Below is a small trained network, with its code and all its weights. Each question gives an input and a target symbol and asks what happens when units are switched off, that is, made to give their printed mean instead of their output.

import numpy as np


def w(rows, s, z=0):
    codes = np.array(rows[::2]) - 128.0
    scale = np.full(codes.shape[1], s)
    scale[-1] = z or s
    return codes * scale


def f(y):
    return np.maximum(y, 0)


def softmax(a):
    e = np.exp(a - a.max(-1, keepdims=True))
    return e / e.sum(-1, keepdims=True)


def log_softmax(a):
    a = a - a.max(-1, keepdims=True)
    return a - np.log(np.exp(a).sum(-1, keepdims=True))


def net(x, mask):
    ids = ['ΘΞΠγεημψ'.index(c) for c in x.split()]
    T = len(ids)
    res = E[ids] + P[:T]
    r = res
    for j in range(3):
        rows = slice(4 * j, 4 * j + 4)
        q, k, v = (r @ M[0][rows].T for M in (Q, K, V))
        z = softmax(np.where(np.tri(T) > 0, q @ k.T / 4**0.5, -1e9)) @ v
        o = O[0][rows]
        res = res + np.where(mask[j], z, o[:, -1]) @ o[:, :-1]
    y = f(res @ A[0][:, :-1].T + A[0][:, -1])
    res = res + np.where(mask[3:7], y, B[0][:, -1]) @ B[0][:, :-1]
    return log_softmax(res[-1] @ U[:, :-1].T + U[:, -1])


Q, K, V, O, A, B = {}, {}, {}, {}, {}, {}
E = w([
[137,120,53,192,124,49,74,99,126,135],'Θ',
[110,233,96,155,111,173,145,10,149,129],'Ξ',
[52,155,94,85,121,118,164,72,150,162],'Π',
[34,153,170,118,180,170,71,163,85,131],'γ',
[21,82,56,155,125,195,65,182,34,35],'ε',
[52,139,193,214,112,160,241,7,121,121],'η',
[108,104,102,161,28,42,127,177,172,113],'μ',
[91,160,157,29,139,145,190,62,84,142],'ψ',
],0.016)
P = w([
[123,139,193,92,114,127,95,181,250,119],'0',
[183,150,107,115,130,103,192,145,186,105],'1',
[161,52,140,116,40,183,98,193,100,154],'2',
[101,90,178,77,74,150,94,89,211,33],'3',
[86,155,80,103,196,189,199,106,97,79],'4',
[63,120,128,141,48,185,27,72,161,152],'5',
[68,198,178,102,136,99,112,48,112,89],'6',
[97,160,93,128,92,87,128,114,100,193],'7',
[116,93,221,54,50,67,78,124,118,151],'8',
],0.013)
Q[0] = w([
[134,58,147,159,88,130,175,135,97,161],'H0',
[118,57,188,122,56,141,124,106,197,49],'H0',
[165,117,57,135,173,184,181,161,136,122],'H0',
[143,197,97,139,165,102,197,207,93,65],'H0',
[100,106,178,101,49,147,71,108,173,163],'H1',
[152,148,88,94,141,141,133,176,88,168],'H1',
[78,215,161,90,116,98,77,101,60,82],'H1',
[123,153,49,108,128,208,94,95,9,143],'H1',
[171,102,190,207,171,156,172,155,215,59],'H2',
[111,141,30,129,87,174,140,183,99,41],'H2',
[175,105,116,145,80,225,116,162,117,228],'H2',
[211,136,172,81,121,134,94,146,152,74],'H2',
],0.011)
K[0] = w([
[187,163,129,165,175,137,140,149,126,123],'H0',
[164,80,100,152,90,159,162,167,94,183],'H0',
[149,109,148,111,167,168,89,129,176,55],'H0',
[137,75,162,97,68,131,124,110,187,96],'H0',
[140,129,101,159,174,135,172,128,93,172],'H1',
[135,133,126,99,104,80,144,113,133,54],'H1',
[61,143,115,125,71,85,93,94,72,159],'H1',
[117,88,91,109,169,98,121,64,98,78],'H1',
[158,58,158,126,144,193,148,131,200,139],'H2',
[127,125,90,122,113,147,101,117,127,9],'H2',
[139,163,98,115,198,73,181,160,117,97],'H2',
[189,123,94,89,107,149,117,184,136,161],'H2',
],0.013)
V[0] = w([
[142,79,145,35,111,128,157,128,169,111],'H0',
[174,127,157,178,119,91,146,192,73,36],'H0',
[51,27,101,209,156,88,130,134,149,194],'H0',
[175,134,90,170,36,142,143,141,89,95],'H0',
[167,157,38,127,169,130,79,141,145,139],'H1',
[152,126,112,54,131,16,119,108,164,191],'H1',
[88,101,88,51,84,77,144,115,107,88],'H1',
[144,169,132,139,172,1,44,165,80,112],'H1',
[196,49,223,114,116,139,200,41,108,172],'H2',
[122,191,115,166,160,165,75,38,166,107],'H2',
[165,184,104,124,75,76,165,115,112,217],'H2',
[110,60,65,197,120,59,183,84,196,127],'H2',
],0.0087)
O[0] = w([
[127,123,120,164,131,154,65,131,95,255,137],'H0',
[116,209,73,104,111,96,88,147,111,157,35],'H0',
[32,108,139,152,129,137,206,78,121,120,101],'H0',
[154,196,117,113,191,159,152,205,161,159,99],'H0',
[173,102,118,92,146,56,135,135,219,34,58],'H1',
[115,44,25,197,149,53,78,108,140,100,34],'H1',
[142,110,202,148,159,118,123,25,184,194,170],'H1',
[113,195,129,97,114,63,79,79,119,103,24],'H1',
[162,221,161,215,145,168,128,155,94,97,72],'H2',
[195,96,156,61,170,171,169,180,80,131,255],'H2',
[160,105,111,150,215,121,83,149,140,112,53],'H2',
[103,176,104,138,196,22,213,147,201,67,97],'H2',
],0.0085,0.0075)
A[0] = w([
[100,203,134,90,5,50,114,155,188,233,11],'N0',
[157,218,105,77,202,140,32,22,179,198,255],'N1',
[230,177,200,99,2,44,147,208,99,212,133],'N2',
[239,56,229,138,33,122,180,197,191,50,87],'N3',
],0.0049,0.004)
B[0] = w([
[247,120,168,131,136,115,125,77,141,110,231],'N0',
[94,118,143,123,128,82,52,152,131,135,246],'N1',
[93,151,128,101,120,88,225,103,191,125,253],'N2',
[136,137,74,99,150,113,135,167,123,171,249],'N3',
],0.013,0.0049)
U = w([
[199,93,177,159,107,137,99,155,126,187,160],'Θ',
[143,130,161,91,83,102,167,159,134,185,1],'Ξ',
[79,105,70,61,155,147,147,117,132,87,139],'Π',
[122,83,65,62,18,156,147,130,64,107,227],'γ',
[129,1,124,144,145,200,173,100,181,112,22],'ε',
[116,95,156,164,88,143,214,177,106,130,159],'η',
[189,66,102,47,163,188,141,158,128,125,50],'μ',
[61,131,93,96,129,122,141,184,164,211,181],'ψ',
],0.0072,0.0044)

Each question gives the input, a string of symbols that net reads in full, and the target symbol t.
The units are the heads (4 rows each of Q, K, V and O) and the neurons (one row each of A and B). Each row of codes is followed by its name. A weight is (code - 128) times the scale printed after its matrix; where a second scale follows, it is the last column's (O, A, B and U).
mask holds one flag per unit, heads first, then neurons. A switched-off unit (its flag False) gives its mean, the last column of its rows in O or B, instead of its output. The means were averaged over made-up inputs and are rounded, as every weight is.
A unit's drop is (log p(t) with every unit on - log p(t) with that unit switched off) / (log p(t) with every unit on - log p(t) with every unit switched off).
The circuit of an input: a set's keep is (log p(t) with only the set's units on - log p(t) with every unit switched off) / (log p(t) with every unit on - log p(t) with every unit switched off). Starting from all 7 units, units are removed one at a time, each time the one whose removal leaves the highest keep (on an exact tie, the one counted first), for as long as the keep stays at least 0.8.
circuit, biggest first: the units of the circuit, biggest drop first
k most important neurons: the k neurons with the biggest drops, biggest first
which heads matter: for each layer, one digit per head in row order, 1 if its drop is at least 0.15 and else 0, layers parted by /
input γ γ ψ ψ γ γ ψ ψ γ, target Θ: circuit, biggest first => H2, H0
input γ ψ μ γ, target ψ: most important neuron => N1
input ψ Π γ γ η γ, target η: circuit, biggest first => H1, H2
input Θ γ Ξ ψ Π ψ, target ε: circuit, biggest first => H1, H0
input γ γ γ ψ η Ξ, target η: which heads matter => 011
input ψ η ε Ξ ε γ, target Ξ: which heads matter => 011
input Π Ξ ψ ε Ξ ε Θ, target Ξ: which heads matter => 011
input Ξ Ξ η Ξ Θ, target μ: which heads matter => 101
input Θ γ γ ψ η ψ Θ, target Θ: 2 most important neurons => N2, N1
input γ Θ ψ, target Π: circuit, biggest first => H2, H1
input ψ γ γ Ξ ε ψ, target Ξ: which heads matter => 010
input γ γ ψ Π, target Θ: which heads matter => 101
input ψ γ γ ε ψ, target Ξ: circuit, biggest first => H1, H2, N0, H0
input γ γ ε ψ Θ, target Θ: which heads matter => 110
input ψ γ Π Ξ γ η, target η: circuit, biggest first => H2
input γ Π Ξ Ξ γ ψ γ Ξ, target γ: which heads matter => 101
input μ Ξ ψ Ξ ψ γ, target Θ: circuit, biggest first => H0, H2
input μ γ Ξ γ, target μ: which heads matter => 110
input ε γ γ Π γ, target ε: which heads matter => 110
input ψ Ξ Ξ μ γ γ μ η Ξ, target η: which heads matter => 111
input γ Θ Θ η Π Ξ γ Θ, target γ: which heads matter => 101
input η γ γ, target γ: circuit, biggest first => H2, H1
input Ξ ε ε η Ξ ε Θ Ξ Ξ, target μ: circuit, biggest first => H2, H0
input γ γ Ξ Π Ξ, target ε: circuit, biggest first => H1
